Below is a small trained network, with its code and all its weights. Each question gives an input and a target symbol and asks what happens when units are switched off, that is, made to give their printed mean instead of their output.

import numpy as np


def w(rows, s, z=0):
    codes = np.array(rows[::2]) - 128.0
    scale = np.full(codes.shape[1], s)
    scale[-1] = z or s
    return codes * scale


def norm(h):
    return h / np.sqrt((h * h).mean(-1, keepdims=True) + 1e-5)


def f(y):
    return np.maximum(y, 0)


def softmax(a):
    e = np.exp(a - a.max(-1, keepdims=True))
    return e / e.sum(-1, keepdims=True)


def log_softmax(a):
    a = a - a.max(-1, keepdims=True)
    return a - np.log(np.exp(a).sum(-1, keepdims=True))


def net(x, mask):
    ids = ['ΓΘΠΦΩαδεηλμτ'.index(c) for c in x.split()]
    T = len(ids)
    res = E[ids] + P[:T]
    u = 0
    for l in range(2):
        q, k, v = (norm(res) @ M[l].T for M in (Q, K, V))
        z = softmax(np.where(np.tri(T) > 0, q @ k.T / 2**0.5, -1e9)) @ v
        res = res + np.where(mask[u], z, O[l][:, -1]) @ O[l][:, :-1]
        u += 1
        y = f(norm(res) @ A[l][:, :-1].T + A[l][:, -1])
        res = res + np.where(mask[u : u + 8], y, B[l][:, -1]) @ B[l][:, :-1]
        u += 8
    return log_softmax(norm(res)[-1] @ U[:, :-1].T + U[:, -1])


Q, K, V, O, A, B = {}, {}, {}, {}, {}, {}
E = w([
[51,125,90,92],'Γ',
[108,202,161,115],'Θ',
[120,131,178,245],'Π',
[132,119,87,149],'Φ',
[112,96,146,125],'Ω',
[110,250,122,130],'α',
[210,174,106,157],'δ',
[135,98,79,125],'ε',
[74,133,105,90],'η',
[120,62,118,126],'λ',
[63,128,97,119],'μ',
[93,154,112,97],'τ',
],0.018)
P = w([
[115,72,147,142],'0',
[175,93,139,66],'1',
[65,232,55,96],'2',
[54,143,194,39],'3',
[75,73,167,254],'4',
[143,185,45,144],'5',
[116,48,138,208],'6',
[219,101,167,69],'7',
[149,209,33,180],'8',
[47,152,197,77],'9',
[191,88,185,132],'10',
],0.0099)
Q[0] = w([
[151,133,90,67],'0.h1',
[129,118,82,251],'0.h1',
],0.019)
K[0] = w([
[134,141,54,44],'0.h1',
[11,117,81,232],'0.h1',
],0.012)
V[0] = w([
[166,148,8,162],'0.h1',
[168,18,81,127],'0.h1',
],0.011)
O[0] = w([
[145,168,52,173,61],'0.h1',
[202,5,100,164,251],'0.h1',
],0.015,0.0019)
A[0] = w([
[115,31,115,136,168],'0.n1',
[119,106,56,128,151],'0.n2',
[173,130,132,104,106],'0.n3',
[128,198,148,145,130],'0.n4',
[191,210,7,84,144],'0.n5',
[165,119,79,57,105],'0.n6',
[50,78,124,114,125],'0.n7',
[198,154,181,73,2],'0.n8',
],0.014,0.0035)
B[0] = w([
[40,165,125,34,254],'0.n1',
[125,156,39,130,203],'0.n2',
[108,118,195,89,142],'0.n3',
[119,156,104,54,183],'0.n4',
[238,20,75,220,232],'0.n5',
[192,126,138,191,168],'0.n6',
[250,181,165,57,209],'0.n7',
[75,179,131,56,149],'0.n8',
],0.012,0.0077)
Q[1] = w([
[237,255,111,232],'1.h1',
[35,97,199,236],'1.h1',
],0.0078)
K[1] = w([
[119,140,70,156],'1.h1',
[6,128,178,141],'1.h1',
],0.02)
V[1] = w([
[216,254,5,111],'1.h1',
[93,243,119,201],'1.h1',
],0.0065)
O[1] = w([
[197,65,66,2,253],'1.h1',
[178,209,122,168,40],'1.h1',
],0.0092,0.0045)
A[1] = w([
[97,168,217,131,77],'1.n1',
[107,99,162,63,121],'1.n2',
[135,136,47,154,203],'1.n3',
[132,109,152,204,109],'1.n4',
[87,160,75,64,136],'1.n5',
[76,101,52,72,126],'1.n6',
[127,182,145,55,140],'1.n7',
[247,141,177,106,251],'1.n8',
],0.012,0.0023)
B[1] = w([
[66,6,96,137,180],'1.n1',
[203,151,189,159,237],'1.n2',
[100,163,43,94,216],'1.n3',
[112,183,115,148,143],'1.n4',
[171,78,82,112,234],'1.n5',
[205,111,148,83,245],'1.n6',
[185,170,110,198,254],'1.n7',
[78,164,175,197,235],'1.n8',
],0.012,0.007)
U = w([
[154,141,118,106,81],'Γ',
[77,190,145,74,135],'Θ',
[104,104,145,175,254],'Π',
[146,81,59,164,170],'Φ',
[123,51,177,106,139],'Ω',
[124,245,34,168,160],'α',
[200,92,58,233,98],'δ',
[131,58,32,109,177],'ε',
[159,142,147,120,58],'η',
[153,29,148,108,131],'λ',
[150,140,105,106,65],'μ',
[209,172,188,187,158],'τ',
],0.011,0.0042)

Each question gives the input, a string of symbols that net reads in full, and the target symbol t.
The units are the heads (2 rows each of Q, K, V and O) and the neurons (one row each of A and B). Each row of codes is followed by its name. A weight is (code - 128) times the scale printed after its matrix; where a second scale follows, it is the last column's (O, A, B and U).
mask holds one flag per unit, layer by layer, with each layer's heads first. A switched-off unit (its flag False) gives its mean, the last column of its rows in O or B, instead of its output. The means were averaged over made-up inputs and are rounded, as every weight is.
A unit's drop is (log p(t) with every unit on - log p(t) with that unit switched off) / (log p(t) with every unit on - log p(t) with every unit switched off).
The circuit of an input: a set's keep is (log p(t) with only the set's units on - log p(t) with every unit switched off) / (log p(t) with every unit on - log p(t) with every unit switched off). Starting from the 12 units with the biggest drops (on a tie, the unit counted first), units are removed one at a time, each time the one whose removal leaves the highest keep (on an exact tie, the one counted first), for as long as the keep stays at least 0.8.
units of the circuit, in order: the units of the circuit, biggest drop first
most important unit: the unit with the biggest drop
top k neurons: the k neurons with the biggest drops, biggest first
top k neurons in layer l: the k neurons of layer l with the biggest drops, biggest first
drop of u: that unit's drop, to one decimal
input Π Φ δ λ α ε λ τ η λ, target τ: top neuron -> [0.n7]
input Ω τ τ Ω, target τ: top 2 neurons in layer 0 -> [0.n7, 0.n1]
input Γ Γ Φ Γ Ω, target Ω: units of the circuit, in order -> [0.h1, 1.h1, 0.n1]
input η μ Ω τ τ η η, target τ: units of the circuit, in order -> [0.n7, 1.n8]
input λ Ω Φ τ, target Ω: units of the circuit, in order -> [0.h1, 1.h1]
input η Π Π Φ δ Ω τ Ω Θ λ, target Ω: units of the circuit, in order -> [0.h1, 1.h1, 0.n5]
input Γ λ Ω ε Π λ τ τ, target τ: top 3 neurons -> [0.n1, 1.n7, 1.n2]
input α Ω μ Θ, target Ω: units of the circuit, in order -> [0.h1, 1.h1]
input Π Θ Ω ε δ Θ λ τ δ Ω, target τ: units of the circuit, in order -> [0.n1, 1.n7, 0.h1]
input ε λ τ Ω Ω τ Γ Ω Π α, target Ω: top 2 neurons -> [1.n1, 0.n2]
input Θ α τ τ, target α: top 2 neurons -> [1.n7, 0.n1]
input Θ λ Φ Π λ, target Ω: units of the circuit, in order -> [0.h1, 1.h1, 0.n1]
input Ω Ω δ η α Φ α, target α: top 2 neurons in layer 1 -> [1.n7, 1.n2]
input μ Φ τ ε Φ η, target δ: units of the circuit, in order -> [0.n5]
input μ α τ τ, target α: top 2 neurons in layer 0 -> [0.n1, 0.n5]
input τ τ Π η Φ δ Ω Θ λ τ, target Θ: top 2 neurons in layer 1 -> [1.n1, 1.n6]
input ε Γ Φ Φ Φ Γ, target δ: top 2 neurons -> [0.n5, 0.n1]
input α ε Ω τ τ α Φ, target τ: top 2 neurons in layer 0 -> [0.n7, 0.n2]
input τ Θ η μ, target Θ: top 2 neurons in layer 0 -> [0.n5, 0.n2]
input τ Γ τ τ Π, target Π: most important unit -> 1.n1
input ε μ μ ε Γ τ Ω Θ Π τ, target Θ: drop of 0.h1 -> 1.2
input τ η ε τ η Ω λ Θ τ Ω, target Θ: drop of 1.n6 -> 0.1
input ε ε η λ α λ δ, target α: drop of 0.n1 -> 0.2
